Below is a small trained network, with its code and all its weights. Each question gives an input and a class and asks what happens when units are switched off, that is, made to give their printed mean instead of their output.

import numpy as np


def w(rows, s, z=0):
    codes = np.array(rows[::2]) - 128.0
    scale = np.full(codes.shape[1], s)
    scale[-1] = z or s
    return codes * scale


def norm(h):
    return h / np.sqrt((h * h).mean(-1, keepdims=True) + 1e-5)


def f(y):
    return y / 2 * (1 + np.tanh(0.7978845608 * (y + 0.044715 * y**3)))


def log_softmax(a):
    a = a - a.max(-1, keepdims=True)
    return a - np.log(np.exp(a).sum(-1, keepdims=True))


def net(x, mask):
    res = np.array(x, float).reshape(1, 3) / 4 @ E
    u = 0
    for l in range(2):
        y = f(norm(res) @ A[l][:, :-1].T + A[l][:, -1])
        res = res + np.where(mask[u : u + 9], y, B[l][:, -1]) @ B[l][:, :-1]
        u += 9
    return log_softmax(norm(res)[-1] @ U[:, :-1].T + U[:, -1])


A, B = {}, {}
E = w([
[138,44,133],'x0',
[87,116,5],'x1',
[253,129,113],'x2',
],0.0058)
A[0] = w([
[141,13,148,15],'L0N0',
[138,251,122,62],'L0N1',
[138,130,226,6],'L0N2',
[202,135,128,17],'L0N3',
[122,67,107,139],'L0N4',
[153,112,175,51],'L0N5',
[111,196,132,145],'L0N6',
[35,121,192,42],'L0N7',
[121,138,207,3],'L0N8',
],0.016,0.0029)
B[0] = w([
[48,158,250,210],'L0N0',
[70,120,216,227],'L0N1',
[141,192,100,231],'L0N2',
[154,23,130,193],'L0N3',
[107,200,145,179],'L0N4',
[168,163,148,167],'L0N5',
[81,131,145,184],'L0N6',
[114,16,47,253],'L0N7',
[124,171,93,195],'L0N8',
],0.014,0.0052)
A[1] = w([
[125,194,109,168],'L1N0',
[141,130,155,12],'L1N1',
[80,93,101,178],'L1N2',
[37,154,135,186],'L1N3',
[111,142,181,58],'L1N4',
[177,77,113,59],'L1N5',
[147,247,34,177],'L1N6',
[180,108,209,254],'L1N7',
[133,152,105,93],'L1N8',
],0.015,0.003)
B[1] = w([
[192,106,105,156],'L1N0',
[109,129,157,121],'L1N1',
[205,134,128,208],'L1N2',
[172,128,162,255],'L1N3',
[100,91,130,166],'L1N4',
[7,65,84,144],'L1N5',
[226,196,151,189],'L1N6',
[104,114,49,223],'L1N7',
[159,143,161,122],'L1N8',
],0.011,0.0075)
U = w([
[125,48,39,252],'0',
[66,161,254,47],'1',
[253,207,106,89],'2',
],0.016,0.002)

Each question gives the input, the list of numbers given to net, and the class t.
The units are the neurons (one row each of A and B). Each row of codes is followed by its name. A weight is (code - 128) times the scale printed after its matrix; where a second scale follows, it is the last column's (A, B and U).
mask holds one flag per neuron, layer by layer. A switched-off neuron (its flag False) gives its mean, the last column of its row in B, instead of its output. The means were averaged over made-up inputs and are rounded, as every weight is.
A unit's drop is (log p(t) with every unit on - log p(t) with that unit switched off) / (log p(t) with every unit on - log p(t) with every unit switched off).
The circuit of an input: a set's keep is (log p(t) with only the set's units on - log p(t) with every unit switched off) / (log p(t) with every unit on - log p(t) with every unit switched off). Starting from the 12 units with the biggest drops (on a tie, the unit counted first), units are removed one at a time, each time the one whose removal leaves the highest keep (on an exact tie, the one counted first), for as long as the keep stays at least 0.8.
units of the circuit, in order: the units of the circuit, biggest drop first
most important unit: the unit with the biggest drop
k most important neurons: the k neurons with the biggest drops, biggest first
top k neurons in layer l: the k neurons of layer l with the biggest drops, biggest first
drop of u: that unit's drop, to one decimal
input [2,-5,-6], class 0: units of the circuit, in order => [L0N7]
input [6,-7,-3], class 2: 2 most important neurons => [L0N8, L0N2]
input [5,-5,-5], class 0: top 3 neurons in layer 0 => [L0N7, L0N1, L0N4]
input [1,-2,2], class 0: 2 most important neurons => [L0N3, L1N7]
input [-1,-7,-5], class 2: 4 most important neurons => [L0N2, L0N8, L1N6, L0N3]
input [5,-7,2], class 2: top 3 neurons in layer 0 => [L0N2, L0N1, L0N8]
input [6,-6,4], class 1: 2 most important neurons => [L0N0, L0N7]
input [-8,-4,5], class 1: top 2 neurons in layer 0 => [L0N1, L0N7]
input [5,4,-4], class 1: top 2 neurons in layer 0 => [L0N0, L0N4]
input [-6,3,-8], class 0: 2 most important neurons => [L0N7, L0N0]
input [7,3,-6], class 1: 2 most important neurons => [L0N0, L0N4]
input [-7,1,6], class 1: top 3 neurons in layer 0 => [L0N1, L0N7, L0N6]
input [-3,5,2], class 2: 2 most important neurons => [L0N0, L0N7]
input [-8,-6,6], class 1: most important unit => L0N1
input [4,-7,2], class 2: 2 most important neurons => [L0N2, L0N1]
input [-1,-2,-2], class 0: top 2 neurons in layer 0 => [L0N7, L0N4]
input [-7,7,1], class 1: top 2 neurons in layer 0 => [L0N1, L0N2]
input [-6,-1,-8], class 0: top 2 neurons in layer 0 => [L0N7, L0N0]
input [-5,-2,6], class 0: drop of L0N3 => 0.2
input [-3,-7,-8], class 0: most important neuron => [L0N7]
input [6,1,0], class 1: drop of L0N6 => 0.0
input [-6,3,3], class 1: drop of L0N1 => 0.2
input [-1,4,2], class 2: drop of L0N7 => 0.6
